Here is a tiny trained network, its code and every weight. The questions are about switching its units off for an input and a target symbol, where a switched-off unit gives its printed mean instead of its output.

import numpy as np


def w(rows, s, z=0):
    codes = np.array(rows[::2]) - 128.0
    scale = np.full(codes.shape[1], s)
    scale[-1] = z or s
    return codes * scale


def f(y):
    return y / 2 * (1 + np.tanh(0.7978845608 * (y + 0.044715 * y**3)))


def softmax(a):
    e = np.exp(a - a.max(-1, keepdims=True))
    return e / e.sum(-1, keepdims=True)


def log_softmax(a):
    a = a - a.max(-1, keepdims=True)
    return a - np.log(np.exp(a).sum(-1, keepdims=True))


def net(x, mask):
    ids = ['ΣΨαγημ'.index(c) for c in x.split()]
    T = len(ids)
    res = E[ids] + P[:T]
    u = 0
    for l in range(3):
        r = res
        for j in range(3):
            rows = slice(2 * j, 2 * j + 2)
            q, k, v = (r @ M[l][rows].T for M in (Q, K, V))
            z = softmax(np.where(np.tri(T) > 0, q @ k.T / 2**0.5, -1e9)) @ v
            o = O[l][rows]
            res = res + np.where(mask[u + j], z, o[:, -1]) @ o[:, :-1]
        u += 3
        y = f(res @ A[l][:, :-1].T + A[l][:, -1])
        res = res + np.where(mask[u : u + 4], y, B[l][:, -1]) @ B[l][:, :-1]
        u += 4
    return log_softmax(res[-1] @ U[:, :-1].T + U[:, -1])


Q, K, V, O, A, B = {}, {}, {}, {}, {}, {}
E = w([
[105,167,125],'Σ',
[182,70,79],'Ψ',
[69,167,148],'α',
[163,123,87],'γ',
[255,36,127],'η',
[114,219,173],'μ',
],0.0096)
P = w([
[115,144,8],'0',
[138,137,187],'1',
[122,35,172],'2',
[132,132,17],'3',
[135,176,187],'4',
[114,23,114],'5',
[92,127,109],'6',
[152,168,186],'7',
[46,77,79],'8',
[118,133,111],'9',
],0.014)
Q[0] = w([
[88,89,113],'L0H1',
[218,11,222],'L0H1',
[8,202,98],'L0H2',
[48,122,197],'L0H2',
[163,54,167],'L0H3',
[139,1,175],'L0H3',
],0.0077)
K[0] = w([
[115,72,189],'L0H1',
[104,57,197],'L0H1',
[212,63,156],'L0H2',
[152,235,124],'L0H2',
[48,51,254],'L0H3',
[189,100,74],'L0H3',
],0.009)
V[0] = w([
[169,125,157],'L0H1',
[137,116,159],'L0H1',
[104,96,63],'L0H2',
[254,93,152],'L0H2',
[95,122,183],'L0H3',
[112,87,157],'L0H3',
],0.0096)
O[0] = w([
[254,158,88,126],'L0H1',
[101,188,109,104],'L0H1',
[61,91,163,255],'L0H2',
[231,9,104,184],'L0H2',
[178,184,228,27],'L0H3',
[56,80,162,117],'L0H3',
],0.0063,0.0025)
A[0] = w([
[20,2,23,174],'L0N1',
[179,16,53,114],'L0N2',
[30,231,91,3],'L0N3',
[89,180,88,117],'L0N4',
],0.007,0.0021)
B[0] = w([
[164,252,153,254],'L0N1',
[28,112,125,213],'L0N2',
[249,191,82,137],'L0N3',
[254,41,190,132],'L0N4',
],0.0061,0.0079)
Q[1] = w([
[28,254,183],'L1H1',
[149,193,137],'L1H1',
[130,146,11],'L1H2',
[222,169,113],'L1H2',
[79,210,226],'L1H3',
[79,116,101],'L1H3',
],0.0089)
K[1] = w([
[107,90,154],'L1H1',
[133,128,90],'L1H1',
[148,157,77],'L1H2',
[99,162,6],'L1H2',
[147,99,116],'L1H3',
[112,73,178],'L1H3',
],0.015)
V[1] = w([
[6,198,46],'L1H1',
[124,159,7],'L1H1',
[97,241,161],'L1H2',
[229,151,88],'L1H2',
[125,69,3],'L1H3',
[15,68,117],'L1H3',
],0.007)
O[1] = w([
[2,142,166,252],'L1H1',
[211,180,111,241],'L1H1',
[142,133,162,185],'L1H2',
[219,156,36,171],'L1H2',
[150,119,173,186],'L1H3',
[193,178,105,97],'L1H3',
],0.0079,0.0035)
A[1] = w([
[152,130,2,94],'L1N1',
[102,90,100,163],'L1N2',
[134,103,201,250],'L1N3',
[157,65,179,173],'L1N4',
],0.0062,0.0023)
B[1] = w([
[251,136,107,252],'L1N1',
[97,139,59,152],'L1N2',
[175,3,103,254],'L1N3',
[66,23,156,163],'L1N4',
],0.0076,0.0017)
Q[2] = w([
[87,103,136],'L2H1',
[188,146,105],'L2H1',
[175,188,126],'L2H2',
[110,253,94],'L2H2',
[146,177,184],'L2H3',
[197,141,164],'L2H3',
],0.012)
K[2] = w([
[173,69,199],'L2H1',
[60,222,148],'L2H1',
[254,58,135],'L2H2',
[197,211,85],'L2H2',
[73,197,119],'L2H3',
[129,216,176],'L2H3',
],0.0084)
V[2] = w([
[182,231,97],'L2H1',
[186,4,196],'L2H1',
[140,17,85],'L2H2',
[135,172,185],'L2H2',
[93,23,58],'L2H3',
[70,125,255],'L2H3',
],0.0077)
O[2] = w([
[192,115,239,255],'L2H1',
[254,97,53,28],'L2H1',
[112,115,183,75],'L2H2',
[202,162,225,126],'L2H2',
[87,139,86,64],'L2H3',
[117,16,190,15],'L2H3',
],0.0078,0.004)
A[2] = w([
[247,180,49,2],'L2N1',
[164,121,12,153],'L2N2',
[254,107,211,115],'L2N3',
[35,163,123,46],'L2N4',
],0.01,0.0016)
B[2] = w([
[21,85,2,213],'L2N1',
[76,211,204,179],'L2N2',
[215,28,178,255],'L2N3',
[70,72,159,167],'L2N4',
],0.009,0.0063)
U = w([
[70,94,47,248],'Σ',
[1,147,161,145],'Ψ',
[57,187,53,75],'α',
[91,225,171,123],'γ',
[166,113,94,168],'η',
[168,204,185,6],'μ',
],0.0076,0.0023)

Each question gives the input, a string of symbols that net reads in full, and the target symbol t.
The units are the heads (2 rows each of Q, K, V and O) and the neurons (one row each of A and B). Each row of codes is followed by its name. A weight is (code - 128) times the scale printed after its matrix; where a second scale follows, it is the last column's (O, A, B and U).
mask holds one flag per unit, layer by layer, with each layer's heads first. A switched-off unit (its flag False) gives its mean, the last column of its rows in O or B, instead of its output. The means were averaged over made-up inputs and are rounded, as every weight is.
A unit's drop is (log p(t) with every unit on - log p(t) with that unit switched off) / (log p(t) with every unit on - log p(t) with every unit switched off).
The circuit of an input: a set's keep is (log p(t) with only the set's units on - log p(t) with every unit switched off) / (log p(t) with every unit on - log p(t) with every unit switched off). Starting from the 12 units with the biggest drops (on a tie, the unit counted first), units are removed one at a time, each time the one whose removal leaves the highest keep (on an exact tie, the one counted first), for as long as the keep stays at least 0.8.
circuit, biggest first: the units of the circuit, biggest drop first
unit that matters most: the unit with the biggest drop
top k neurons: the k neurons with the biggest drops, biggest first
heads that matter: for each layer, one digit per head in row order, 1 if its drop is at least 0.15 and else 0, layers parted by /
input γ Ψ μ γ Ψ η, target Ψ: unit that matters most => L0N2
input η η Σ Ψ η η α Σ, target η: circuit, biggest first => [L1H1; L0H2; L2N3]
input η Σ γ η η, target η: top 4 neurons => [L0N2; L2N3; L1N1; L2N2]
input α γ η α, target μ: top 4 neurons => [L0N3; L0N4; L0N1; L1N1]
input γ μ Ψ Ψ, target γ: circuit, biggest first => [L2H1; L0N1; L1H1]
input γ Ψ γ α, target γ: top 3 neurons => [L0N1; L0N2; L1N3]
input γ Σ α, target Σ: circuit, biggest first => [L2H1; L1N3; L1H2]
input α γ η γ α η, target Ψ: top 2 neurons => [L2N2; L0N2]
input η α μ μ η η γ Ψ, target η: top 2 neurons => [L0N2; L2N3]
input γ η η α, target γ: circuit, biggest first => [L2H1; L0N1; L0H3; L2N1]
input η μ μ η, target α: circuit, biggest first => [L2N1; L2N2; L1H2]
input Ψ Σ Ψ Σ, target Ψ: heads that matter => 111 / 100 / 100
input α Ψ γ Σ, target μ: heads that matter => 110 / 110 / 100
input η η Σ γ, target α: circuit, biggest first => [L2N1; L2H3; L1H2; L2N2]
input η Ψ Σ μ Ψ η η γ, target η: top neuron => [L0N2]
input γ γ Σ, target Σ: circuit, biggest first => [L2H1; L1N3; L1H2; L0N3]
input μ γ μ, target Σ: circuit, biggest first => [L2H1; L0N1; L1N3]
input γ γ α Σ, target γ: top 4 neurons => [L0N1; L1N3; L0N2; L2N1]
input Σ α η Σ, target η: top 4 neurons => [L0N3; L0N4; L0N1; L1N1]
input α Σ η Ψ, target μ: unit that matters most => L2H1
input Ψ μ Ψ α, target Ψ: top 4 neurons => [L0N2; L0N1; L2N4; L1N3]
